What can hang from each mark
zafu: rinip rulip
pipel: narop zafu
kedomob: fika lagazo rulip vibuzap
narop: kedomob pipel rinip vibuzap
vibuzap: kedomob
setu: lagazo pipel rinip
vozov: geti
fika: geti kedomob rulip vozov
geti: kedomob rulip vozov
rinip: pipel setu vozov zafu
lagazo: pipel setu
rulip: vozov zafu

Each row is shifted at random along 7 fixed directions that mean nothing.
Known rows, with every way that one mark hangs from another
rulip{vozov{geti{kedomob{lagazo{pipel{narop}} vibuzap}}} zafu}: [  10 -121   -1 -157  153  -28  -43   -3  184   46  192  151   73   21
  179   -3    9  144  -33  -20   65  -73   99   68 -196  151 -115  180
  -56   79  -89 -145 -163 -102  162   12   63  160  146  -18   16  102
   46 -183  258   27 -201  479 -146  -49  -66  203]
geti{kedomob{fika{vozov} lagazo vibuzap} rulip}: [ -51  -15  -92 -152  195   35   31   84  250    5  359  178  139  218
   94   86  -23   34   13 -332   22 -167  -28  111 -140  155 -192  101
    3  -14  -84 -169 -167  -64   95  -13  -96   31   19  -96  151  217
  165 -170  365  -74 -110  617   16 -221 -193  296]
kedomob{lagazo rulip{vozov zafu}}: [-105 -104  175  138  146   95   18  170  316  -71   93  -36   -3  -46
  -35 -127  -83   70    2 -119 -120 -104   50  115  -30  170  -54   95
   39   69  -92  -87  -29 -139   92  226  151  138  184   37    6  106
 -109 -211  148  -16 -116  289   40 -105  105  111]
zafu{rinip{pipel{narop} setu}}: [ -50   -8  -74  -17  -80  275   66  -32  -42 -180   45  112 -236 -142
  -55  -85  126  214  -47  220   77 -156   86   -2 -166  -23  185  164
  176    0  -79   -9    0 -366  176  133  -14    6  296 -161 -149   96
 -153 -106  -23    9 -103 -212   12  170   36  -13]
rulip{vozov zafu{rinip{pipel{narop} setu}}}: [ -31   -7  -35  -57 -139  135  -35   69  -18  -86    0   24 -244  -44
  147   17  194  229  -21  313   89 -110   55   29 -198   70  -28  112
   25   93 -214  -23   26 -264   93  168   88   79  159 -221 -155  104
  -80   -3  -55   62 -278 -139   57   79   -5   45]
vozov{geti{kedomob{fika vibuzap} rulip{zafu}}}: [-146 -152   18 -150  299  -41 -158   22  312  161  -34 -135  -68  169
  112   51 -145  -85  164 -287  -49  -95  178  114 -155   82 -108   60
   69    1 -321  -35   54 -190   57   61  -98  140  -80  -25  -55   14
  246   14  413    5 -404  480 -178 -373 -115  388]
pipel{narop{rinip} zafu}: [-143 -209   60 -116   -5  352 -109    9  -30   29  -33  155  -27 -109
   81  -82  100  124  145   69   56 -123  148  -50 -215 -112  -28  174
  185   27 -135  -26   -2 -298  106  101    8  236  -48 -177  -41  -88
  -25   80  106   47 -242   40   14  -19  120   80]
kedomob{lagazo{setu{pipel}} rulip{vozov}}: [ -73  -46   83   72  137  159  -39  142  205  -50  110  -43  -99   84
   35  -21  -59   40   28 -135  -30 -121   44   46  -56   30 -307   59
   45  105 -208 -117   38 -173   56  127   99  109   68 -131   35   62
   56 -145  183  -86 -182  131   50 -150   47  109]
setu{lagazo rinip{vozov zafu{rulip}}}: [-276  -62   12  -13 -100  371  -18   16   31  -80   62  -35 -134  -38
  -67 -174   40   39  263  136   22 -100   -9  -45 -182 -356 -129   54
  166   -6 -330 -181  117 -245  104  143  -55  259 -120  -90 -267 -135
   13  134  148  -34 -216  -30   -7   26  220  -93]
narop{kedomob{fika} rinip{pipel{zafu}} vibuzap}: [-131 -278 -129   87  108  199 -213  113   97   33 -130  -46 -125  -63
  -19 -118 -119  -11   10 -206 -114 -148  250    9  -68  -65   37   72
  158  -16 -214  120   84 -318  -17  211  -10  -81   12  -50   32 -112
   51  -35  198   12 -271  121   56 -182    0  193]
rinip{pipel setu vozov{geti{kedomob{vibuzap}}} zafu{rulip}}: [ -50   18  -31 -122  -20  328  -69 -136  141  -44  255  155  -62  187
  190    0   34  212 -133   32   35  -65   36   43 -122  -95 -175   28
   -2   46 -315 -161 -130 -218  171  249   63  -37  314   36   20  153
  151  -64  142   45 -236  131   38    7  -53  -33]
lagazo{pipel{zafu{rinip{vozov}}}}: [ -26 -139  -36  -54 -136  258  -96   35  -12   11   67 -119 -245  -41
  236  203  119  153   69   19   60    1  129  -35 -131 -129 -108   98
   93   18 -299  -38   -7 -190  -14  186    4   67   24 -191  -82  160
  137 -143   24  -60 -306 -171  103 -139 -108  121]
narop{rinip{setu{lagazo} vozov{geti} zafu} vibuzap}: [ -47 -151  184  122   81  334 -118 -210  222  -70 -234 -275 -338  -54
   59  120 -217  -42    9 -273 -266 -129  223   24   47 -184  265   84
  221   24 -381  205   73 -322  -60  371   -2 -186   43   98  133  143
  244 -139  278  -60 -403 -120  109 -330 -297  115]
lagazo{pipel{narop zafu} setu{rinip}}: [ -45  -41  171   29  -39  334  -95  -25   90  -85   63   86 -187  -48
  130 -107    7  262  -15  -25    1    6  132   -7  -67   31 -226  146
   40  120  -47  -65  -93 -144  107  214  156  117  248  -85  -22   26
  -53 -261 -162  -12 -200 -106  -35  235  102   58]
zafu{rinip{pipel{narop} setu{lagazo} vozov{geti}} rulip}: [-248 -165  249  -55  -99  393  -51 -213  112   43  338  181 -195   89
  168 -179  -58   49   44  -22   60   -6  -87   37  -17 -187 -362  104
   62 -104 -385 -400 -156 -153  167   91   18  174  411   -6 -169 -141
   25 -193  169 -121  -74  -69 -124 -222  169 -120]
geti{rulip{zafu{rinip{pipel}}} vozov}: [-138  -34   67  -17  -86  160    8   28  112  -88   44  -73 -171  -12
   48   -5  112   53  194   11  -46 -146  -64    0 -108   30  -46    0
   -4  -32 -203  -22   71 -201  -27  212  -34  114  -58 -182 -116  192
   30   68   92  -23 -306  -15  204 -181  -48  186]
geti{kedomob{vibuzap} rulip{zafu} vozov}: [ -91    9   47 -131  234   31  -85   14  252   11  -38  118  116   84
  -38 -146  -32   97  116  -16  -62 -205   94   71 -205  152  -75   75
  -43   76  -65   46   23 -248  172  119   41  213  -62   -9    9   36
  109  144  124  152 -353  632 -113   44   36  297]
geti{kedomob{fika{rulip} lagazo{pipel} vibuzap} vozov}: [ -82   44 -164 -154   92  -12  -89  262  160   22  327  169   22  260
   99  -17  106  158   34  -89  147 -109   -2  119 -200  242 -378   50
  -12   98 -119 -260  -39  -84  120   31   69  151  -64 -177  -67   49
  101   40   76   59 -203  581  -77 -114   43  290]
rulip{vozov{geti{kedomob{vibuzap}}}}: [-148  -35  -54 -145   62   78    0   -7  164    3  223   94   17  -53
  -24 -149  -17  -41   59  -88   34 -146   26   57 -162  -41  -80  156
  104 -110 -129 -210  -57 -134  106  -27  -58   97  -17  -54 -145   -8
   93  -15  327  -11 -171  378 -165 -237    8  130]
geti{kedomob{vibuzap} rulip{zafu{rinip{pipel}}} vozov}: [ -58 -104 -111 -208   59    2   19    1   88   -4   16  -60  -60   81
   78  159   41   -4  185  -63   24 -180   55    9 -242  -17  -12   17
  -52  -64 -237   44   52 -225   42   32 -200   25 -119 -188  -73  190
  196   27  212  -48 -342  301   31 -186 -270  301]
narop{kedomob{lagazo{pipel{zafu}}}}: [ -47 -333    3  103  205  110 -218  109  217  125 -161 -253 -319  -49
   74   29 -192    7   76 -369  -39   58  384  103  -50  -27   52  154
  189  102 -311    5  149 -265   65  202   38   40   69   10 -100 -102
  139 -242  184  -62 -303  218 -230 -322  -12  335]
rulip{vozov zafu{rinip}}: [ 105 -178 -178 -206    6  -34  -55  -25  -19  150  152   68  -65  -25
  310  234  207  129   51  240  157  -34  144   65 -287   -8 -140  211
  -72  -33 -197  -78 -131 -180  170  -21  -38  167   81 -161 -175  150
   85 -272  225  -50 -176  100  -94 -130 -142   55]
fika{kedomob{vibuzap} vozov{geti{rulip{zafu}}}}: [ -37   99  -13 -155  171   85  -77  -10  243   -9   84  114   84  158
  112   15  -33   46   -5 -149  -60 -203   49   42 -123  102  -89   82
   16  103  -96  -11  -75 -122   68   63   14   77  -74  -31  175  208
  260   85  319  110 -342  566  -19  -68 -229  349]
rulip{vozov{geti} zafu{rinip{setu{pipel}}}}: [-221 -177  321   52   47  144    8 -118  229  -36  -65 -118 -179 -134
   -8 -147 -160 -113  117  -33 -185 -168   41  -32   12 -166  -56   75
    5  -57 -290    8   25 -257   19   78  -18  101  190    6   -4   23
   60 -129  310  -91 -277  -41  -78  -85   12   52]
rulip{vozov{geti{kedomob}} zafu}: [  51   73  -63 -155   75   69  -30   21  147  -17  230  202  156   48
  210   14  111  174  -70  102   47 -175  -34   25 -208   89 -159  153
  -61   92  -74  -86 -167 -107   96   40   87  203   51  -72  146  289
   60  -12  342   85 -242  407   71   18  -37  180]
narop{kedomob{rulip{vozov zafu} vibuzap} rinip{pipel}}: [-128 -189   -4   25   91  189  -71   80  114  -28  -30   34   84  -43
  -32 -144 -112  -59   34 -107 -151 -240  100  -44  -69  -98 -153    9
   59  -21 -212   87   81 -267   -7  132   24  -26  -40  -71  134  -26
   79   14  226   11 -242  273  108  -76   41  177]
rinip{pipel setu{lagazo} vozov{geti{kedomob}}}: [  23  -25  -22 -120  201  179  -23 -203  194  -79  227  144 -120   50
  115   20  -56  172  -70  109   65 -108  109   39 -130 -157 -150  166
   13   35 -256 -125 -120 -244  266   90  -37  -44  366   55  -11  178
  134 -238  358  -58 -164  108 -162   17  -63  -41]
vozov{geti{kedomob{fika lagazo vibuzap} rulip{zafu}}}: [-161  100   93   15  114  148  -20  122  349 -100  187  -26    9  214
  112   25  -91   84  -51 -407 -124 -170 -109   91  -18  250  -32   -6
   89  138 -180  -75  -80  -40  -95  198   83   42   19  -45  289  329
  104   36  325   44 -309  476  235 -231  -87  454]
geti{kedomob{fika lagazo{pipel} vibuzap} rulip vozov}: [-182  -19  -57   -6  197  -37  142  207  261 -174  223  105  124  -23
 -319 -259  -50  -26  176 -132  -37 -246  -38   47 -162  114  -14   50
   13  -99   82 -147   -6 -202  182   -6  -92  154   25  -42 -123   39
  -59  -17  216  -34  -73  529  -99   47   56  155]
rinip{pipel{narop zafu{rulip}} setu}: [ -65  -65   60   77   42  338   17  -30  120 -211  -27   89 -136 -156
 -113 -227    4  217  -32   95    8  -87  147   10 -132  -42  205  137
  165   50  -46  -23  -65 -370  261  274   57  -18  413  -24 -142   27
 -184 -111  -44   39 -123  -87  -59  241   80 -109]
narop{pipel rinip{vozov{geti} zafu}}: [ 110 -224 -109  -44   93  167  -89 -146   63   21   68    7 -130  -98
  160  141   59   87  124  226  -14  -59  261    3 -178 -125   14  130
   41 -117 -211   58  -20 -325  155  201   17   75   87   45  -88  131
  203 -177  258    2 -279   34    5 -132 -156  -21]
fika{geti{kedomob{lagazo} rulip} vozov}: [ -39  122  -73   77  180   34  133  138  310 -261  -15 -146 -153  -58
 -198  -70  -57 -108  139 -122 -103 -228   36   74  -70  104  298  139
  142  -39   47   -9  102 -223   76  112 -128   -2   21  -28  -56  294
  103   25  351   -4 -229  348  -13  -13 -297  242]
zafu{rinip{setu{pipel{narop}} vozov{geti}} rulip}: [-168  -57  328  166   86  353    1 -157  215  -88 -155  -94 -187  -93
 -144 -171 -244 -103   26  -10 -197 -161   80   -4   34 -258  120  127
  187  -97 -230   46  -32 -386  154  192   -1  132  338  120   14   20
   95 -120  244  -56 -231 -102 -115  -68  -32 -105]
zafu{rinip{pipel setu vozov} rulip}: [-129   19   61   -4 -180  425  -16  -65   17  -47  293  191 -112   91
  132  -84  100  170  -68  172   47 -103 -106   10  -69 -149 -253   62
   45  -35 -262 -214 -135 -222  142  174  102  133  332  -71  -24   84
    9 -101   61  -12 -102 -104  112   -3  162 -133]
narop{kedomob{fika{geti} lagazo} pipel rinip{setu} vibuzap}: [ 145 -247 -421    5  326   -6 -141  122   14   26  180  366  100   60
   70  -55   84  176  -43  220  108 -191  271   68 -236  151 -151  208
   -1   67   62  -11  -73 -363  341  -29   75  108  263   -9   45   15
   14 -200  367   70  -35  432  -79  208   76   51]
pipel{narop{rinip{setu} vibuzap{kedomob}} zafu}: [  34 -233  -49 -145  -18  314 -210  -79   -6  125  133  206  -83  103
  376  170   72  254 -163 -189  114   36  222   98 -132  108  -99  225
  104   96 -151  -47 -200 -130   95  231   63  -74  178 -111   48  117
   83 -284   10  -13 -185  110   60 -213 -121  196]
zafu{rinip{pipel} rulip{vozov}}: [ 211    5   14   38  -53  210  -60 -182  179    8  284   38 -141   77
  336  174    9  156 -199  -53   31   52   53  131  -29   71 -163  161
    3  -61 -191 -115 -314  -98  127  242  139  -97  445   12   21  258
  151 -468   43  -54 -121  102    4 -233 -286    6]
kedomob{lagazo{pipel setu}}: [  54   46 -145   40  -24  181 -105  187   69  -61  183  -48 -312  109
  200  123  162  326  -52  -62  136   23   95   91 -138  210 -101   94
  104  264 -170 -168   28 -139   55  224  236  108   70 -192  -49  162
   -7 -158  -36   28 -220   59   84  -63   94  270]
rulip{vozov{geti} zafu{rinip}}: [  23  -78  -51  -27   58    4   61  -10   94  -50  -52 -115  -86 -164
   57  134   44  -45   76  114  -52 -178   83  -12 -181 -115  165  158
   38  -70 -145   84  -63 -266   74    9  -89  114   63  -81  -27  283
   81 -137  412  -61 -249    6   19 -100 -259   79]
lagazo{pipel{narop{rinip vibuzap}} setu}: [ -61 -174    8  -38  -66  273    4  -43   -7  -59  172   90 -143 -147
   -4 -147   17   98   66 -166    9  -82   68  -39 -104    5   11  144
  109  -61  -29 -154  -36 -176   28  102   -5   81   57 -127 -100  -48
 -109 -252   38 -109  -86  -66   25  -74   78   93]
rinip{pipel{narop{vibuzap} zafu{rulip}} setu vozov{geti}}: [-176  -74  222   51   20  462  -29 -153  153 -140    8  126  -52  -63
   -9 -146 -110   93 -111  -94 -133 -167   28  -44   -5 -202   58  108
  136   -3 -171  -12 -175 -285  111  259    1  -54  342   57  167  154
   24  -69  237  -28 -211 -124  145  -54  -84 -127]
vozov{geti{kedomob{fika lagazo{setu} vibuzap} rulip{zafu}}}: [ -98 -132  -26  -98  354  -42   48   14  305   18  171   65  120   92
    0    6 -133  -54   98 -286  -66 -187   55   58 -159   54  -30   90
  -24  -19  -79  -86 -133 -170  155  -83 -121  159  130   28  120  177
   98 -205  577  -92 -142  508  -98  -91 -102  261]
vibuzap{kedomob{lagazo rulip}}: [-137 -100  -79   57  200  156 -109  249  181   50   38   -8  -35   85
  -61 -100  -69   47  -21 -219    7  -94  171  118  -96   78 -123  113
  170  127 -158  -76  102 -247  123  145  101  181    9  -43  -43    8
    3  -54  168   22 -176  382  -30 -166  205  290]
vibuzap{kedomob{fika lagazo{pipel{zafu{rinip}} setu} rulip}}: [-301  -20   88  189  -20  253  -84  419  189  -71  161  -32 -121  156
  -40 -199  -70   55  -38 -307  -74 -108  -49   50   47  116 -430  -40
   73  139 -210 -175   74 -141  -53  164  210  208  123 -148   64    4
  -97  -34  -22  -30 -179  100  182   -3  311  269]
vozov{geti{kedomob{rulip{zafu{rinip}} vibuzap}}}: [-121  -39 -101 -180  171   96   -2   38  108   12  123  162  168   56
   18  -53    8   43   34    3   18 -234   41   -8 -229  -13  -78   97
   55    9 -117  -49  -49 -231  131  -56  -63  227   18  -75   61  120
   69   62  371   56 -198  431  -19   24   30  231]

Rows
[ -48  -49 -145  -69  211   98   85   67  222  -71  173   98   97   31
  -75  -38  -86   47   26 -210  -15 -178   93   51 -155   75  202  109
  149   36   47 -100  -76 -159  156   17  -78   25   71   11   52  123
   58 -136  296   -1  -84  584 -112   61  -89  259]	fika{kedomob{lagazo vibuzap} rulip}
[  41 -202    1 -148  114  203  -76 -292  198   86  175  -12 -117   37
  275  214  -15   60   22 -125  -36   -3  171   27  -90 -150 -100  107
   -9 -102 -322  -49 -135 -194   86  220 -129  -82  181   51   -2  240
  277 -301  363 -119 -265    8   43 -331 -331   35]	rinip{pipel vozov{geti{rulip}} zafu}
[ -11  -57   -4  -65  247  -62  -25   83  358   10  -25 -207 -204  208
  180  202 -164 -149  107 -385 -116 -105  145  115  -24  144  -20   56
  -13   91 -169  -56   12  -66    9   11 -100 -100    5  -17  109  241
  349 -192  390  -69 -337  501 -141 -159 -492  415]	fika{geti kedomob{lagazo{setu} vibuzap} rulip{zafu} vozov}
[ -38 -107  -52   33  -57  259  -82    4   36  -65   96   84 -155 -129
  112  -21  114  250   35  250   25  -36  147   15 -149   -4  -17  134
   69  -15 -131  -19  -72 -265  141  225  129  114  224  -52 -111   88
    4 -103  -49   71 -227  -18   54   76   55    4]	narop{pipel{zafu{rinip{vozov}}}}
[ -99    7 -122 -108  128  -21  -40  128  244  -41  -58 -159 -100   75
   10  -24  -26  -54  154  -61  -25 -159  113   88 -166  154   47   59
  103   34 -137  -43  139 -151   47   64  -67   29 -138  -90 -157   61
  181  143  201   99 -395  467 -118  -67 -183  334]	fika{geti{rulip{vozov zafu}} kedomob{vibuzap}}
[-115  -76    7   18  -64  289  -36   -3  120  -26   62  -55 -226  -41
  -24  -96   49  107   56  101   -1   -1  135  108 -136 -126  102  109
  137  -59 -251 -154   24 -299  213  316   36  102  205   55 -335  -15
  -11 -113   30   -2 -172  -90 -105  -78   96 -155]	rinip{setu vozov zafu{rulip}}
[   8  163 -148 -104   72   67 -127  151  177   38  350  218   71  207
  228    5  186  155  -45   63  104 -108  -58  119 -160  228 -401  131
   56   54  -77 -243 -170  -73  107  104  111  188   30 -161  -27  184
   87   29  234   85 -188  317   46 -136    7  125]	kedomob{fika{rulip{vozov{geti}}}}
[-100   -3  -35  -39 -179  325  -72  160  -51 -117   97   27 -236  -55
  102  -76  182  267   66   -9  115  -26   33  -48 -176   48 -107   87
  129  137 -126 -172   35 -177    5  184  113  174    3 -291 -145   19
 -117   28 -154   16 -256 -185  117   88  140  151]	lagazo{pipel{narop zafu} setu}
[-114   29    3  111  141  -47  -62  406  253  -67   -2 -132 -224  199
   68   59   69   24   41   61  -30 -139   57  170  -60  277 -263   47
   18  140 -209  -69   94 -204   89  144  106  147  144 -146  -73  193
    9  -39  156   29 -235  111   59  -49  -71  159]	kedomob{fika{geti vozov} lagazo rulip{zafu{rinip{setu}}}}
[ -24   -6   16   49  199  105  -68  143  219  -10   -5  -79  -77  120
   50  114  -79   33  -59 -265  -77 -132  139  116  -84   98 -183   79
  114  142 -201   -7  -24 -196   84  110  126  -12   18 -102  123  113
  158 -165  169  -29 -232  284   13 -238 -139  197]	kedomob{lagazo{setu} rulip{vozov} vibuzap}
[  15   -8  -55   43  -21  239  -55  -14   40 -123  -63  -75 -209  -41
   69   53    5  138  -14   22   23  -32  146   11 -150  -67   44  141
   91   47  -85   34  -80 -195   95  225   -7  -58  132 -134 -114  128
   48 -207   -7  -63 -226 -137   16   45 -185  -12]	lagazo{setu{pipel{narop{vibuzap} zafu{rulip{vozov}}} rinip}}
[  57  166 -297 -157   11    0 -113  281   48  -21  163  -15 -196  258
  277  258  253  198   -2   83  203  -71   32  114 -262  203 -170   84
    8  196 -219 -155   46 -101   49  127   62  154 -117 -274 -104  325
  158  110  210   70 -329  220  111 -195 -180  325]	fika{vozov{geti{kedomob{lagazo{setu} rulip{zafu}}}}}
[ -38 -370 -200  140  249  163  -68   54   43  -84 -300  -89 -180 -186
 -178  -39 -141  -10   54  -74  -97 -214  381  -46 -147 -220  403  120
  178   53 -129  255  155 -513  164  140 -103 -112  161   -1   25  -32
   19 -136  347  -51 -190   47  -44   77  -70   99]	narop{kedomob{lagazo} rinip{pipel{zafu} setu} vibuzap}
[-232   24  165  109  101   64 -161  375  276   21   32  -74 -153  252
  120  -19    8   40   26  -89  -85 -139  -19  132   -9  245 -409  -12
   24  182 -317 -101   74 -149  -24  188  207  283   32 -136   76   91
   37   98  168   67 -316  197  149 -224   79  266]	kedomob{fika{vozov{geti}} lagazo rulip{zafu{rinip}}}
[ -65  -92  167   38  319  158  -31 -121  256  -62 -282 -103  -61  -38
  -51  -71 -134  -87  189   25 -199 -274  165  -63  -64 -103   22  102
   77   77 -152  223  126 -435  114   63  -73  152   75  -14  163  128
  172   39  393   30 -386  162  -35  190  -87  168]	fika{geti{rulip{zafu{rinip{setu{pipel}}}}}}
[ 186 -139 -227 -109  385  -44 -110   29  158  167   53  121  173   26
   59   85  -45    1  -73  -20   68  -91  331  123 -223  -16 -209  271
   32  -24  -36   39 -112 -294  328   -8  -34  125  119   25  -65  123
  167 -324  339  -32 -123  460 -253 -108 -126  100]	vibuzap{kedomob{rulip{vozov}}}
[-216  -63   -9  -30 -220  456  -24  205  -71 -100  -94 -155 -147  -63
   23   30  111   10  189 -208   52 -122  -32  -78 -200 -207  164   51
  348   22 -298  -74   97 -248 -115  182  -99  151 -294 -343  -65   89
   -5  296  133  -35 -349 -144  295 -332  -69  171]	pipel{narop zafu{rulip}}
[-144  -44 -209  -88   78  -22  112  214  132 -122   14 -124  -68   48
  -55   53   37  -90  200  -19   14 -250    9    9 -211   44  134   34
   93   21 -105  -66  132 -185   42  -95 -165   88 -125 -179  -79  149
  118  131  355    3 -274  384   10   28 -208  300]	fika{geti{rulip{vozov zafu{rinip}}} kedomob{lagazo vibuzap}}
